Below is a small trained network, with its code and all its weights. Each question gives an input and a class and asks what happens when units are switched off, that is, made to give their printed mean instead of their output.

import numpy as np


def w(rows, s, z=0):
    codes = np.array(rows[::2]) - 128.0
    scale = np.full(codes.shape[1], s)
    scale[-1] = z or s
    return codes * scale


def f(y):
    return y / 2 * (1 + np.tanh(0.7978845608 * (y + 0.044715 * y**3)))


def log_softmax(a):
    a = a - a.max(-1, keepdims=True)
    return a - np.log(np.exp(a).sum(-1, keepdims=True))


def net(x, mask):
    res = np.array(x, float).reshape(1, 6) / 4 @ E
    y = f(res @ A[0][:, :-1].T + A[0][:, -1])
    res = res + np.where(mask, y, B[0][:, -1]) @ B[0][:, :-1]
    return log_softmax(res[-1] @ U[:, :-1].T + U[:, -1])


A, B = {}, {}
E = w([
[104,158,59,72,98,133,6],'x0',
[232,147,150,111,153,122,70],'x1',
[75,156,179,135,254,55,110],'x2',
[81,91,229,92,136,241,119],'x3',
[160,115,163,87,82,125,124],'x4',
[173,153,48,91,212,198,158],'x5',
],0.0088)
A[0] = w([
[104,122,167,168,141,95,111,76],'N1',
[65,116,130,87,74,126,211,109],'N2',
[67,116,95,108,84,128,154,53],'N3',
[95,127,181,152,153,87,116,22],'N4',
[204,117,243,144,111,193,221,76],'N5',
[144,114,84,121,16,222,121,42],'N6',
[124,131,150,112,92,146,198,130],'N7',
[101,121,91,105,158,183,155,93],'N8',
[64,117,187,194,108,131,136,163],'N9',
[165,127,103,57,103,118,10,130],'N10',
[168,131,119,175,133,106,128,100],'N11',
[166,123,25,150,136,42,192,62],'N12',
[92,127,206,152,109,114,158,240],'N13',
[88,114,87,120,210,232,160,135],'N14',
[152,120,141,140,135,170,156,39],'N15',
[144,128,147,121,123,136,142,6],'N16',
],0.014,0.0021)
B[0] = w([
[109,125,163,146,149,137,104,167],'N1',
[81,89,54,60,123,86,121,194],'N2',
[101,163,89,87,93,100,139,165],'N3',
[115,121,177,160,148,139,76,176],'N4',
[167,71,149,130,174,132,250,239],'N5',
[195,127,143,164,33,173,122,247],'N6',
[118,98,76,90,147,105,150,180],'N7',
[124,188,147,124,136,160,157,172],'N8',
[66,122,183,136,85,128,104,204],'N9',
[207,125,140,78,127,102,64,225],'N10',
[118,139,113,153,150,111,125,154],'N11',
[120,148,101,245,134,89,148,227],'N12',
[88,64,164,146,124,155,104,203],'N13',
[90,195,104,107,171,209,120,216],'N14',
[139,125,141,147,161,151,151,152],'N15',
[140,103,107,142,136,149,120,130],'N16',
],0.026,0.014)
U = w([
[204,153,147,103,155,64,59,107],'0',
[49,99,77,119,20,107,160,80],'1',
[123,176,91,255,123,55,123,182],'2',
[46,96,224,159,104,127,100,137],'3',
[111,228,121,122,137,222,138,239],'4',
[77,178,124,116,75,98,99,4],'5',
[144,68,146,139,135,153,225,171],'6',
[219,157,123,150,2,161,112,124],'7',
],0.007,0.0024)

Each question gives the input, the list of numbers given to net, and the class t.
The units are the neurons (one row each of A and B). Each row of codes is followed by its name. A weight is (code - 128) times the scale printed after its matrix; where a second scale follows, it is the last column's (A, B and U).
mask holds one flag per neuron, in row order. A switched-off neuron (its flag False) gives its mean, the last column of its row in B, instead of its output. The means were averaged over made-up inputs and are rounded, as every weight is.
A unit's drop is (log p(t) with every unit on - log p(t) with that unit switched off) / (log p(t) with every unit on - log p(t) with every unit switched off).
The circuit of an input: a set's keep is (log p(t) with only the set's units on - log p(t) with every unit switched off) / (log p(t) with every unit on - log p(t) with every unit switched off). Starting from the 12 units with the biggest drops (on a tie, the unit counted first), units are removed one at a time, each time the one whose removal leaves the highest keep (on an exact tie, the one counted first), for as long as the keep stays at least 0.8.
units of the circuit, in order: the units of the circuit, biggest drop first
top k neurons: the k neurons with the biggest drops, biggest first
drop when u is switched off: that unit's drop, to one decimal
input [4,8,5,6,-3,-3], class 0: top neuron => [N10]
input [-3,-3,-4,-1,-3,-8], class 1: top 2 neurons => [N2; N3]
input [2,5,1,4,7,7], class 4: top 2 neurons => [N14; N6]
input [-5,6,-2,-2,-5,7], class 2: top 2 neurons => [N12; N11]
input [1,7,4,4,6,-3], class 0: top 3 neurons => [N10; N6; N9]
input [-1,0,-6,-3,-7,6], class 4: top 2 neurons => [N14; N8]
input [-2,-5,-8,-4,-1,1], class 1: top 2 neurons => [N2; N10]
input [4,-5,-4,3,4,8], class 4: top 2 neurons => [N14; N8]
input [-4,3,-8,-3,1,-3], class 6: top 2 neurons => [N5; N10]
input [5,4,1,-1,8,-5], class 0: top 2 neurons => [N10; N6]
input [8,-3,1,-1,-8,2], class 4: top 2 neurons => [N14; N6]
input [7,4,0,1,5,3], class 0: drop when N15 is switched off => 0.0
input [0,0,-5,2,-4,7], class 4: drop when N14 is switched off => 0.6
input [-2,3,-4,-1,6,-7], class 6: drop when N5 is switched off => 1.4
input [8,8,6,1,3,8], class 0: units of the circuit, in order => [N10]
